Below are the code and all the weights of a small trained network. Each question names an input and a class and asks about switching units off, where a switched-off unit gives its printed mean instead of its output.

import numpy as np


def w(rows, s, z=0):
    codes = np.array(rows[::2]) - 128.0
    scale = np.full(codes.shape[1], s)
    scale[-1] = z or s
    return codes * scale


def f(y):
    return np.maximum(y, 0)


def log_softmax(a):
    a = a - a.max(-1, keepdims=True)
    return a - np.log(np.exp(a).sum(-1, keepdims=True))


def net(x, mask):
    res = np.array(x, float).reshape(1, 6) / 4 @ E
    y = f(res @ A[0][:, :-1].T + A[0][:, -1])
    res = res + np.where(mask, y, B[0][:, -1]) @ B[0][:, :-1]
    return log_softmax(res[-1] @ U[:, :-1].T + U[:, -1])


A, B = {}, {}
E = w([
[129,162,115,136,110,107],'x0',
[151,39,113,201,68,135],'x1',
[127,94,141,119,146,153],'x2',
[41,96,68,167,194,132],'x3',
[123,57,73,32,98,75],'x4',
[10,136,174,121,59,145],'x5',
],0.013)
A[0] = w([
[139,51,67,91,76,67,123],'n0',
[150,179,164,213,154,163,113],'n1',
[137,114,52,191,63,126,85],'n2',
[113,116,67,9,131,101,110],'n3',
[70,104,37,182,151,123,135],'n4',
[211,98,72,156,179,96,37],'n5',
[133,103,144,136,126,163,106],'n6',
[143,156,144,138,119,90,144],'n7',
[121,164,137,96,142,115,182],'n8',
[156,37,87,245,26,114,4],'n9',
[213,171,157,79,70,173,18],'n10',
[143,120,153,230,106,147,131],'n11',
[182,137,160,108,64,150,132],'n12',
[134,154,152,159,156,147,109],'n13',
[107,200,140,60,198,135,70],'n14',
[114,96,72,91,76,126,113],'n15',
[126,162,146,204,142,154,127],'n16',
[69,134,37,158,189,150,99],'n17',
[146,126,74,66,108,93,121],'n18',
[200,140,72,118,186,156,69],'n19',
[162,112,203,87,61,149,106],'n20',
[137,65,151,181,83,130,100],'n21',
[209,134,96,161,218,104,51],'n22',
[76,131,64,158,161,137,56],'n23',
[131,147,185,196,151,150,114],'n24',
[44,124,179,137,66,179,56],'n25',
[32,140,144,97,97,153,184],'n26',
],0.013,0.0028)
B[0] = w([
[136,164,96,71,117,215,225],'n0',
[147,149,102,109,128,192,223],'n1',
[124,114,121,126,153,114,191],'n2',
[153,146,108,112,122,166,223],'n3',
[179,47,157,166,111,120,206],'n4',
[66,161,139,122,83,93,207],'n5',
[128,138,127,109,132,121,148],'n6',
[155,130,133,130,117,134,157],'n7',
[138,123,133,137,169,108,169],'n8',
[131,124,121,96,216,53,251],'n9',
[173,95,153,170,106,131,213],'n10',
[107,156,121,90,159,165,211],'n11',
[185,71,171,183,125,117,200],'n12',
[148,137,102,124,128,168,172],'n13',
[115,98,118,88,252,67,206],'n14',
[129,166,77,91,102,166,188],'n15',
[128,143,108,87,119,185,201],'n16',
[200,101,193,167,117,158,203],'n17',
[125,134,142,127,142,164,192],'n18',
[59,150,122,165,88,101,193],'n19',
[160,123,140,164,116,106,204],'n20',
[98,120,130,116,177,98,193],'n21',
[70,153,119,153,86,101,210],'n22',
[175,90,184,173,93,144,181],'n23',
[131,151,96,75,113,170,202],'n24',
[79,176,138,156,79,106,223],'n25',
[81,134,127,139,115,93,222],'n26',
],0.012,0.017)
U = w([
[142,193,98,40,118,214,93],'0',
[125,150,129,78,254,28,251],'1',
[212,100,182,179,76,107,107],'2',
[31,201,134,128,29,46,51],'3',
],0.011,0.003)

Each question gives the input, the list of numbers given to net, and the class t.
The units are the neurons (one row each of A and B). Each row of codes is followed by its name. A weight is (code - 128) times the scale printed after its matrix; where a second scale follows, it is the last column's (A, B and U).
mask holds one flag per neuron, in row order. A switched-off neuron (its flag False) gives its mean, the last column of its row in B, instead of its output. The means were averaged over made-up inputs and are rounded, as every weight is.
A unit's drop is (log p(t) with every unit on - log p(t) with that unit switched off) / (log p(t) with every unit on - log p(t) with every unit switched off).
The circuit of an input: a set's keep is (log p(t) with only the set's units on - log p(t) with every unit switched off) / (log p(t) with every unit on - log p(t) with every unit switched off). Starting from the 12 units with the biggest drops (on a tie, the unit counted first), units are removed one at a time, each time the one whose removal leaves the highest keep (on an exact tie, the one counted first), for as long as the keep stays at least 0.8.
units of the circuit, in order: the units of the circuit, biggest drop first
top k neurons: the k neurons with the biggest drops, biggest first
drop of u: that unit's drop, to one decimal
input [2,8,-3,-6,2,8], class 1: units of the circuit, in order -> (n9)
input [3,-7,-2,8,4,-4], class 2: top 3 neurons -> (n17; n23; n9)
input [3,6,4,7,1,2], class 2: top 2 neurons -> (n4; n17)
input [4,6,-1,4,7,7], class 0: top 3 neurons -> (n0; n15; n14)
input [1,-3,5,3,8,-8], class 0: top 2 neurons -> (n0; n3)
input [1,-7,2,8,-8,-6], class 0: top 2 neurons -> (n1; n16)
input [4,0,-5,2,-5,-6], class 3: top 2 neurons -> (n22; n19)
input [4,6,-8,2,1,-8], class 3: top 4 neurons -> (n5; n22; n19; n14)
input [8,3,-5,0,-3,2], class 0: top 3 neurons -> (n14; n16; n1)
input [8,8,1,-4,8,-4], class 0: top 2 neurons -> (n0; n15)
input [7,3,0,-1,7,-8], class 3: top 2 neurons -> (n5; n19)
input [6,-3,0,6,-6,6], class 0: top 3 neurons -> (n16; n24; n1)
input [7,4,7,5,-6,-6], class 0: drop of n16 -> 0.8
input [-5,-5,1,-3,0,-4], class 1: units of the circuit, in order -> (n14)
input [-8,5,6,8,0,1], class 2: drop of n17 -> 0.4
input [-8,-4,5,-1,3,0], class 1: drop of n0 -> 0.4
